Each row has a name. Each piece below is followed by the name of the row it came from, unless a question asks for something else. Each question is about the rows just above it. Places in a row count from 1.

[147  97 131  50 174 109 154 138] = tedel
[117 135 144 136 108 174 144  96] = luguz
[ 94 147 166 175  50  77 109  96] = fovu
[129 116 125 109 115 110 131 125] = lut
The one value in fovu and lut: : [109]
Row and place where [147 166 175  50  77 109] starts: : fovu, 2
The one value in fovu and luguz: : [96]
Row and place where [129 116 125 109] starts: : lut, 1
The one value in tedel and luguz: : [174]
The one value in luguz and tedel: : [174]

[151 138 131 147 144 127 126 114 129 119 102 133 104 114] = nari
[144  85  56 175 116 173 164 103 111 138 153 130 180 192] = Sal
[103 113 138 147 142 130 128 113 128 120 105 133 108 118] = nepaz
[149 136 109 146 142 130 125 114 126 124 111 130 116 125] = palur
[103 111 138] begins in row and place : Sal, 8
The row with [144  85  56 175 116 173 164 103 111 138 153 130 180 192] is : Sal

[152  99 136 189 162] -> ziroz
[164 148 144 123 157] -> Sal
[149 150  99 205  88] -> palur
[110  89  82 151 148] -> Levov
[154 103 133 131 182] -> fovu
Row and place where [131 182] starts: : fovu, 4
The one value in Sal and Levov: : [148]

[101 112  88 177 134 135 173 146 131 166 139 146  62 135 136 116 162 105
 109 112 149] = tedel
[100 140  79 193 113 117 146 142 144 126  92 147  92 117 149 113 136 138
  95 116 180] = nebip
[ 97 128  79 190 121 124 160 146 139 145 112 148  74 123 143 113 148 123
  99 113 171] = Sal
[ 99 115  85 181 131 132 171 147 134 161 132 147  63 131 137 115 159 108
 106 111 155] = Levov
[ 98 136  79 192 115 119 151 144 142 133  98 148  86 119 147 112 141 133
  96 115 178] = fovu
[126 148  67 129 118 121 156 145 141 138 104 149  80 121 145 113 145 128
  97 113 175] = ziroz
[ 97 124  80 187 124 126 164 146 138 150 119 148  70 113 141 114 152 117
  99 113 167] = nepaz
[114 152 117 101 113 129 168 146 136 157 125 148  67 129 139 115 155 113
 102 112 161] = luguz
Where does [121 156 145 141 138 104 149  80 121] start? Give its row and place. : ziroz, 6
Which value is in both tedel and ziroz? : [149]
[114 152 117  99 113] begins in row and place : nepaz, 16
Row and place where [125 148  67 129] starts: : luguz, 11

[117 159 122 124  81 144 141 115 100 123 154  55 150 147 142 116 152 145
 126 106 102]  palur
[117 159 122 124  81 178 177 115 100 123  97  85 141 132 166  49 118  65
 118 173  48]  tedel
[116 149 133 145  79 112 132 125 103 156  89 173 141 101 177  90 120  75
 127 116 125]  Sal
[116 149 133 145  79 112 132 125 103 156  89  67  93 159 127 188 177 157
 132 130 137]  ziroz
asked: [117 159 122 124  81 144 141 115 100 123 154  55 150 147 142 116 152 145
 126 106 102] : palur
asked: [116 149 133 145  79 112 132 125 103 156  89  67  93 159 127 188 177 157
 132 130 137] : ziroz

[133 140 118 158 123 111 161 195  84 137 108] = zumi
[ 84 140 118 158 123  83 124  97  84 137 108] = nari
[128 140  93 155 142 100 182 108  73 124 106] = ziroz
[146 106 100 149 100 177  97  84 161 127 126] = Levov
[146 116 154 142  84 172  79  89 164 147 130] = lut
[ 84 143  83 141 138  99 165 124  86 131 115] = luguz
[144 118 154 127 107 164 168 149  90 124 122] = palur
[131 142 118 154 127 107 165  86 124 135 108] = Sal
[111 139 137 103 158  93 150 174 113 119 135] = nepaz
Row and place where [142 118 154 127 107 165] starts: : Sal, 2
Shared by lut and nari: : [84]
Which value is in both lut and luguz? : [84]
Where does [165 124  86] start? Give its row and place. : luguz, 7
Where does [168 149  90 124] start? Give its row and place. : palur, 7
Shared by palur and ziroz: : [124]
[177  97] begins in row and place : Levov, 6

[138 109 153 160 121 122 150 152 139 153] : nepaz
[112 125 121  88 132 155 121 136 109 147] : lut
[144 122 136 139 133 101 154 109 169 147] : nari
[129 132 111  88 121 108 113 138 104 113] : fovu
[120 138  88 136 156 161 128 121 111 100] : tedel
[121 136 121  88 121 132 112 125 127 137] : nebip
[122 113 172 133 104 156 150 111 179 123] : ziroz
[132 155 121 136 109 147] begins in row and place : lut, 5
[121 136 121  88 121 132 112 125] begins in row and place : nebip, 1
Which value is in both nepaz and nebip? : [121]
[113 172 133 104 156 150 111 179] begins in row and place : ziroz, 2
[121  88 121] begins in row and place : nebip, 3
Which value is in both tedel and nari? : [136]
The row with [122 113 172 133 104 156 150 111 179 123] is : ziroz

[ 65 171 184  91 183  60  56  61  68  74  63 189  57  53  60 191] : nari
[197 173 179 175 166 169 138 183  62 194 187  62 166  73 180 164] : palur
[148 183 205  68 180 122  96 142  84 149 157 126  91  72 144 189] : fovu
[ 60 160 163 102 159  79  88  61 189  92  68 191  70 189 189 194] : Sal
[193  67  66 165  59 188 188 184 136 193 195  59 198 189 195  65] : lut
[183  60 188  63  74 184  91  56 191  70 189  72  68 198 145  63] : nepaz
Where does [ 65 171 184  91 183  60  56  61  68  74  63] start? Give its row and place. : nari, 1
Where does [60 56 61 68 74 63] start? Give its row and place. : nari, 6
Row and place where [189  92  68 191  70] starts: : Sal, 9
asked: [ 65 171 184  91 183  60  56  61  68  74  63 189  57  53  60 191] : nari
asked: [183  60 188  63  74 184  91  56 191  70 189  72  68 198 145  63] : nepaz
Which value is in both Sal and lut? : [189]

[123 123 127 160 124 117 163 140  96 124] : zumi
[136 103 137 130  97 137 153 127 110 108] : palur
[135 134 121 110 149 105 115 132 130 152] : Levov
[139 102 132  94 129  97 142 153 109 147] : lut
[109 144 127 112 141 128 113 130 143 153] : ziroz
[139 102 132  94 129  97 142 153 144 145] : tedel
[128 119 111 193 144 152 119  85 143 108] : luguz
[123 123 127 160 124 148 130 109 134 108] : fovu
[122  90 143 125 120 120 159 175 108 109] : nari
[131 162 100 181 152 154  91  76 157 127] : nebip
[132 133 118 158 150 127 119 133 133 114] : nepaz
[130  97 137] begins in row and place : palur, 4
Row and place where [ 90 143 125 120 120] starts: : nari, 2

[100 162 106 163 163] = lut
[100 106 162 162 128] = luguz
[162 162 161 141 136] = nari
Shared by nari and luguz: : [162]
[162 162 161 141] begins in row and place : nari, 1
Shared by nari and lut: : [162]
Which row holds [100 106 162 162 128]? : luguz
The one value in lut and nari: : [162]
Where does [100 106 162] start? Give its row and place. : luguz, 1

[129 129 199 199 200 199 199 196 200]  lut
[127 198 196 199 199 199 200 199 200]  Levov
[128 129 196 199 199 197 198 199 200]  nari
[127 201 199 199 200 199 200 199 200]  tedel
[130 127 199 198 198 200 201 198 200]  ziroz
Which row holds [130 127 199 198 198 200 201 198 200]? : ziroz
Where do [127 198 196 199 199 199 200 199 200] appear? : Levov
Row and place where [196 199 199 199 200 199 200] starts: : Levov, 3
Which row holds [129 129 199 199 200 199 199 196 200]? : lut

[100 155 148 148 148 100 105 161 146 131 162 161 148 116  95] = lut
[123 132 131 141 130 142 116 133 115 132 133 135 129 117 191] = Levov
[116 145 131 161 162 148 148 100 148 105 146 131 148 111 169] = nepaz
[ 99 102 192 200 189 128  84  90 118 125  80  85 149  94 210] = palur
Where do [100 155 148 148 148 100 105 161 146 131 162 161 148 116  95] appear? : lut
Where does [100 148] start? Give its row and place. : nepaz, 8
Which row holds [123 132 131 141 130 142 116 133 115 132 133 135 129 117 191]? : Levov
Row and place where [ 90 118 125] starts: : palur, 8
Row and place where [148 148 100 105 161 146 131 162 161 148] starts: : lut, 4

[ 92  90  59 132 118  74 107]  nari
[155 105  95 132 118  90 107]  nepaz
[110 132 135 128 118  90 118]  tedel
[143  94 131  89 107 155 107]  fovu
[110  94  92 132 132  90 107]  palur
asked: [155 105  95 132 118  90 107] : nepaz
asked: [110 132 135 128 118  90 118] : tedel
Where do [ 92  90  59 132 118  74 107] appear? : nari
[155 107] begins in row and place : fovu, 6

[ 91 127 112 132 130 121 128  84 146  75 122  96 138 138 129 131  93 123
 142 145 152  92 123 121 118 122  62 104 105 126 133 133  78  67 130  67
 142  86 105 126 116 137 129 116 134 127 137 156  94 113  84  63  86 128
 109 122  84 110 134 116 145 136 129] : tedel
[ 91 127 112 132 130 121 128  84 146  75 122  96 138 138 129 131  93 123
 142 145 152  92 123 121 118 128  62 104 105 126 133 133  78  67 130  67
 142  86 105 126 116 137 129 116 134 127 137 156  94 113  84  63  86 128
 109 122  84 110 134 116  77 136 129] : Levov
[ 91 127 112 132 130 121 128  84 146  75 122  96 138 138 129 131  93 123
 142 128 152  92 123 122 118 128  62 104 105 126 133 133  78  67 130  67
 142  86 105 126 116 137 129  79 134 127 137 156  94 113  84 146  86 128
 109 122  84 110 134 145  77 136 129] : nepaz
[ 91 127 112 132 130 121 128  84 146  75 122  96 138 138 129 131  93 123
 142 145 152  92 123 121 118 128  62 104 105 126 133 133  78  67 130  67
 142  86 105 126 116 137 129  79 151 139 144 145  93  93 105  76  70 142
 109 126  95 106 123  95  85 152 153] : nebip
asked: [ 91 127 112 132 130 121 128  84 146  75 122  96 138 138 129 131  93 123
 142 145 152  92 123 121 118 122  62 104 105 126 133 133  78  67 130  67
 142  86 105 126 116 137 129 116 134 127 137 156  94 113  84  63  86 128
 109 122  84 110 134 116 145 136 129] : tedel
asked: [ 91 127 112 132 130 121 128  84 146  75 122  96 138 138 129 131  93 123
 142 128 152  92 123 122 118 128  62 104 105 126 133 133  78  67 130  67
 142  86 105 126 116 137 129  79 134 127 137 156  94 113  84 146  86 128
 109 122  84 110 134 145  77 136 129] : nepaz

[147 156 170 175  96 117 154  68 117 190  68 127  72 176 115 133 139 141]  Levov
[148  83  56  85 162  96 116  51 125 126 119 189 128 120 120 156 177 117]  Sal
[147 156 170 175  96 117 190 161 127 117  68 154  72 176 115 139  67 133]  tedel
asked: [147 156 170 175  96 117 190 161 127 117  68 154  72 176 115 139  67 133] : tedel
Which row holds [148  83  56  85 162  96 116  51 125 126 119 189 128 120 120 156 177 117]? : Sal
[117 154  68 117 190  68 127] begins in row and place : Levov, 6
[139  67 133] begins in row and place : tedel, 16

[180 114 124 108 132  64 129 135 105 131 128 128 178 178 135 206 138 143
 140 178 132 133 112  93 136 169 178 137  62] : Levov
[108 132  62 129 135 105 131 128 111  95 128  76 151 105  81 177  88  95
 178 100  77 171 111  77  97  92 109 100 143] : palur
[180 114 124 108 132  64 129 135 105 131 128 128 178 160 135 206 138 143
 140 178 132 133 112 136 136 169 178 179  62] : zumi
asked: [180 114 124 108 132  64 129 135 105 131 128 128 178 160 135 206 138 143
 140 178 132 133 112 136 136 169 178 179  62] : zumi
Which row holds [108 132  62 129 135 105 131 128 111  95 128  76 151 105  81 177  88  95
 178 100  77 171 111  77  97  92 109 100 143]? : palur
Row and place where [108 132  62 129 135 105 131 128 111  95 128  76] starts: : palur, 1

[119 170 138 150 122 118 120 107 144 138 138 131 128  87 130 135 139 152
 132 143 141  77 113 157 143 156 127 121 112 114 100 184 144 126 133 116
 110 111 107 163 147 119 128 138 153 141 163 123  93  93 164 118 120 161
 119 133 136 141 140]  ziroz
[107 137 111 148 159 107 136 131 125 154 151 137 155 134 116 131 105 159
 166 147 194 149 135 125 115  99 130 124 122 136 117 161  91 160 110  91
 106 133 136 122 165 181 124 146 135 139 135 124 104 128 124 123 149 123
 153 181 147 138 120]  lut
[148 114  99 151 107 131 168 143 195 194 125 100 137 143 156 128 121 117
 136 162 191  97 130 125 139 164 138 112  84 113 138 142 145 123 144  80
 113 141 120 128 140 116 151 117 169 116 158 138 116 129 127 156 124 105
 118 188 160 134 122]  nepaz
[124 163 129 108 145 153 144 115 124 159  72  84 107 132 137 138 133 134
 168 140 142 151 118  90 157 193 148 120 148 157 134  94 137 134 144 105
 137 143 123 144 163 125 108 123 137 115 116 127 155 131 150 116 125 158
 123 131 124 142 148]  Sal
The row with [119 170 138 150 122 118 120 107 144 138 138 131 128  87 130 135 139 152
 132 143 141  77 113 157 143 156 127 121 112 114 100 184 144 126 133 116
 110 111 107 163 147 119 128 138 153 141 163 123  93  93 164 118 120 161
 119 133 136 141 140] is : ziroz
[107 137 111 148 159 107 136 131 125 154 151 137 155 134 116 131 105 159
 166 147 194 149 135 125 115  99 130 124 122 136 117 161  91 160 110  91
 106 133 136 122 165 181 124 146 135 139 135 124 104 128 124 123 149 123
 153 181 147 138 120] is in which row? : lut
asked: [148 114  99 151 107 131 168 143 195 194 125 100 137 143 156 128 121 117
 136 162 191  97 130 125 139 164 138 112  84 113 138 142 145 123 144  80
 113 141 120 128 140 116 151 117 169 116 158 138 116 129 127 156 124 105
 118 188 160 134 122] : nepaz

[108  97 132 142 155 159  99 110 151 109 133 122 145 129 120 134 125 101
 121 125 119 160 165 126 111 144 109 145 143 158 138 112  99 134  90 171
 156 156 149 108 112 152 102 109 160 133 144] = fovu
[131 168 118  94 148 113 123  98 155 140 114 145 142 150 175 143 144 140
 100 135 142 142 124 147 101 147 124 117  98 148 151 121 160 117 162 119
 138  79 111 144 119 127 140  99 128 150 115] = Sal
[120  97 120 139 134 143 130 159  72 160 149 124 119  95 116 106 112 140
 133 101 146 125 152 141 117 120 120 137 144 118 127 144 109 165 140 105
  97 184 142 125 134 113  96 130  97 116 118] = palur
[116 123 139 134 115 128 130 166  71 152 146 116 120  91 120 108 102 156
 150 101 134 110 124 141 121 113 132 152 140 107 102 154 119 155 118  91
  81 166 143 113 139 119 132 141 105 120 133] = zumi
[116  83 105 144 146 147 117 133 102 139 140 122 124 110 115 121 114 119
 116 114 138 159 175 128 127 130 110 123 152 142 152 120  91 149 101 141
 131 186 154 120 133 118  76 117 115 114 122] = lut
[152 142 152 120  91 149 101 141] begins in row and place : lut, 29
Row and place where [144 118 127 144 109 165 140] starts: : palur, 29
Row and place where [142 124 147 101 147 124 117  98] starts: : Sal, 22
Row and place where [144 146 147 117 133] starts: : lut, 4
The row with [120  97 120 139 134 143 130 159  72 160 149 124 119  95 116 106 112 140
 133 101 146 125 152 141 117 120 120 137 144 118 127 144 109 165 140 105
  97 184 142 125 134 113  96 130  97 116 118] is : palur

[115 108 124  86 139 119  84 132 139 158 129 131  81  85 174 112 156 128
 183 166 114 128 119 133] -> lut
[137 118 136 123 123 119 130 119 139 118 138 131 135 109 124 112 149 120
 113 155 150 161 129 148] -> nari
[148 138 124  95 131 108 107 125 116 138 155 103 117 121 124 117 123 112
 123 132 114 118 119 155] -> Levov
[126 169  75 114 163 151 154 145 139 138 138 159  99 103 134 121 116  86
 103 109 122 107 109 126] -> nebip
[131 108 106 125 155 135 142 112 132 158 146 150 117 115 154 128 129 128
 113 109 102 139 119 163] -> tedel
[193 179 172 142 155 115  72 152 177 158  94 169  99 109 134 106 156 154
 133  98 162  85  69 118] -> fovu
[126 138 136 142 107 129 130 152 139  89 111 122 144 132  94 128 129 103
 153 166 150  96 158 111] -> luguz
[ 94 131 108 131 123 116 130 119 139 118 138 131 135 127 124 134 129 120
 133 121 114 150 119 133] -> nepaz
[131 108 107 125] begins in row and place : Levov, 5
asked: [126 138 136 142 107 129 130 152 139  89 111 122 144 132  94 128 129 103
 153 166 150  96 158 111] : luguz
Row and place where [ 95 131 108] starts: : Levov, 4
Row and place where [128 113 109 102 139 119] starts: : tedel, 18
The row with [ 94 131 108 131 123 116 130 119 139 118 138 131 135 127 124 134 129 120
 133 121 114 150 119 133] is : nepaz
The row with [115 108 124  86 139 119  84 132 139 158 129 131  81  85 174 112 156 128
 183 166 114 128 119 133] is : lut
Where does [107 125 116 138 155 103 117 121 124 117 123 112] start? Give its row and place. : Levov, 7

[115 132 130 129 133 125] -> fovu
[ 86 128 124 114 132 159] -> ziroz
[180 139 137 131 127 144] -> tedel
[122 133 139 118 121 119] -> nebip
[143 131 139 135 131  59] -> nari
[132 122 128 143 115 117] -> palur
[132 122 131 130 136 123] -> nepaz
[167 125 131 115 142 129] -> lut
asked: [132 122 128 143 115 117] : palur
Row and place where [122 128 143 115 117] starts: : palur, 2

[129  74 168 112 111 185 193 106  87 179 200 138  77  66  71 142 179 158
 162  55 110]  nepaz
[164 110 110  58 138 149 108 144  61 200 203  60  62 118 111 138  88  58
  88 137 188]  nari
[143 140 134 109 144  99 115  69 115 103  77  96 200  75 143  91  72 145
  91 127  93]  Levov
asked: [143 140 134 109 144  99 115  69 115 103  77  96 200  75 143  91  72 145
  91 127  93] : Levov
[200 138  77] begins in row and place : nepaz, 11
[164 110 110  58 138 149 108 144  61 200 203  60  62 118 111 138  88  58
  88 137 188] is in which row? : nari

[191 135 129 113 145 120 134 114 119 132 123 129 122 144  94 112  73 112
 128 111 134 134 119 141 110 117 107 132 124 157 140 156 126 147 143 135
 106 149 156 121 146 148] = Levov
[156 133 129 117 141 127 132 118 124 153 122 128 122 131 104 120  99 119
 133 117 128 132 126 157 115 118 116 136 123 133 133 149 124 144 137 130
 116 145 150 120 141 145] = fovu
[191 135 129 113 145 120 134 114 119 156 123 129 122 144  94 112  73 112
 128 111 134 134 119 141 110 117 107 132 124 157 156 156 126 147 143 135
 106 149 156 121 146 148] = luguz
asked: [191 135 129 113 145 120 134 114 119 132 123 129 122 144  94 112  73 112
 128 111 134 134 119 141 110 117 107 132 124 157 140 156 126 147 143 135
 106 149 156 121 146 148] : Levov
[134 114 119 156 123 129 122 144  94 112] begins in row and place : luguz, 7

[ 64 141 128 116 141] -> palur
[136 147  64 142 105] -> fovu
[150 169  64 141 131] -> luguz
asked: [150 169  64 141 131] : luguz
Which value is in both fovu and palur? : [64]
The one value in palur and fovu: : [64]
[ 64 141 131] begins in row and place : luguz, 3

[128 181 140 113 116] = nepaz
[146 137 134 114 128] = fovu
[ 50 148 113 160 113] = tedel
[115 199 115 120  81] = ziroz
Which value is in both fovu and nepaz? : [128]
The one value in tedel and nepaz: : [113]
Shared by nepaz and tedel: : [113]
Where does [199 115 120  81] start? Give its row and place. : ziroz, 2

[ 87 132 125 145 132 102 187 172 131  93 134  83  74 129 115  88 150 170
 108  67 148 110 159 145 152  72  68] : tedel
[ 75 103 125 141 168 154 174  97 162  85 131 152 122 137 127 113 106 148
 104 131 110 144 142 145 100 103 124] : nebip
[177 181 134 139 134  89 125 108  89 122 121 106 137 163 124 140 199 129
 166 176  47 122 116 162 107  93 153] : Levov
[ 87 132 125 145] begins in row and place : tedel, 1
Which row holds [177 181 134 139 134  89 125 108  89 122 121 106 137 163 124 140 199 129
 166 176  47 122 116 162 107  93 153]? : Levov
asked: [ 87 132 125 145 132 102 187 172 131  93 134  83  74 129 115  88 150 170
 108  67 148 110 159 145 152  72  68] : tedel

[160  89 110 151 101  86 155 119 141  89 160 110 115 151 144 172 205 137
 122  98 152 167 128 146 104]  nebip
[105  91 111 135 107 101 137 117 121  82 138 101 122 158 117 155 181 114
 148 109 148 135 131 104 109]  nepaz
[161  87 110 142 105  93 147 111 131  82 143  80 124 122 105 120 124 134
 135 179  69  64 111 104 184]  Levov
[106  80 137 161 107  66 135  88 125 100 120  95 117 115 159 134 110  75
 137 124 149 128 117 135  99]  luguz
[152  81 120 158 116  88 165 115 130  85 152  98 109 155  93 162 161 132
 139  77  96 127 147 141 118]  ziroz
asked: [106  80 137 161 107  66 135  88 125 100 120  95 117 115 159 134 110  75
 137 124 149 128 117 135  99] : luguz
asked: [105  91 111 135 107 101 137 117 121  82 138 101 122 158 117 155 181 114
 148 109 148 135 131 104 109] : nepaz
asked: [160  89 110 151 101  86 155 119 141  89 160 110 115 151 144 172 205 137
 122  98 152 167 128 146 104] : nebip
[110 115 151 144 172 205 137 122  98 152] begins in row and place : nebip, 12
[117 121  82 138 101] begins in row and place : nepaz, 8

[128 127 125 126 132 129 126 124 132 127 130 130 126 125 130 128 125 129
 131 126 131 131 132 126 128] = Levov
[122 125 197 159  74 120 121 196  80  96  71  73 156 178  78 121  94 120
  85 171  95  69  92 156 120] = ziroz
[134 105  67 167  93 185 200 120  83 162  74  76 154 176  81 122 196 120
  87 167  91  72  96 154 121] = luguz
[128 129 127 128 131 127 127 126 131  95 127 127 127 126 127 126 129 128
 131 129 131 128 129 127 128] = nari
[135 132  62 122 173 135 105  67 167  93 185 183 103  82 179 138  55 135
 163  86 160 186 158 103 136] = lut
Row and place where [ 71  73 156 178  78 121  94 120] starts: : ziroz, 11
The one value in lut and ziroz: : [122]
asked: [128 129 127 128 131 127 127 126 131  95 127 127 127 126 127 126 129 128
 131 129 131 128 129 127 128] : nari
asked: [128 127 125 126 132 129 126 124 132 127 130 130 126 125 130 128 125 129
 131 126 131 131 132 126 128] : Levov
Where does [135 105  67 167  93 185] start? Give its row and place. : lut, 6
The one value in ziroz and nari: : [95]

[127 206 133 197] -> Sal
[206 133 132 150] -> Levov
[208 133 191 107] -> zumi
[133 197] begins in row and place : Sal, 3
Where do [127 206 133 197] appear? : Sal
Where does [208 133] start? Give its row and place. : zumi, 1
[208 133 191] begins in row and place : zumi, 1
[127 206] begins in row and place : Sal, 1
Shared by Sal and zumi: : [133]
[133 132] begins in row and place : Levov, 2

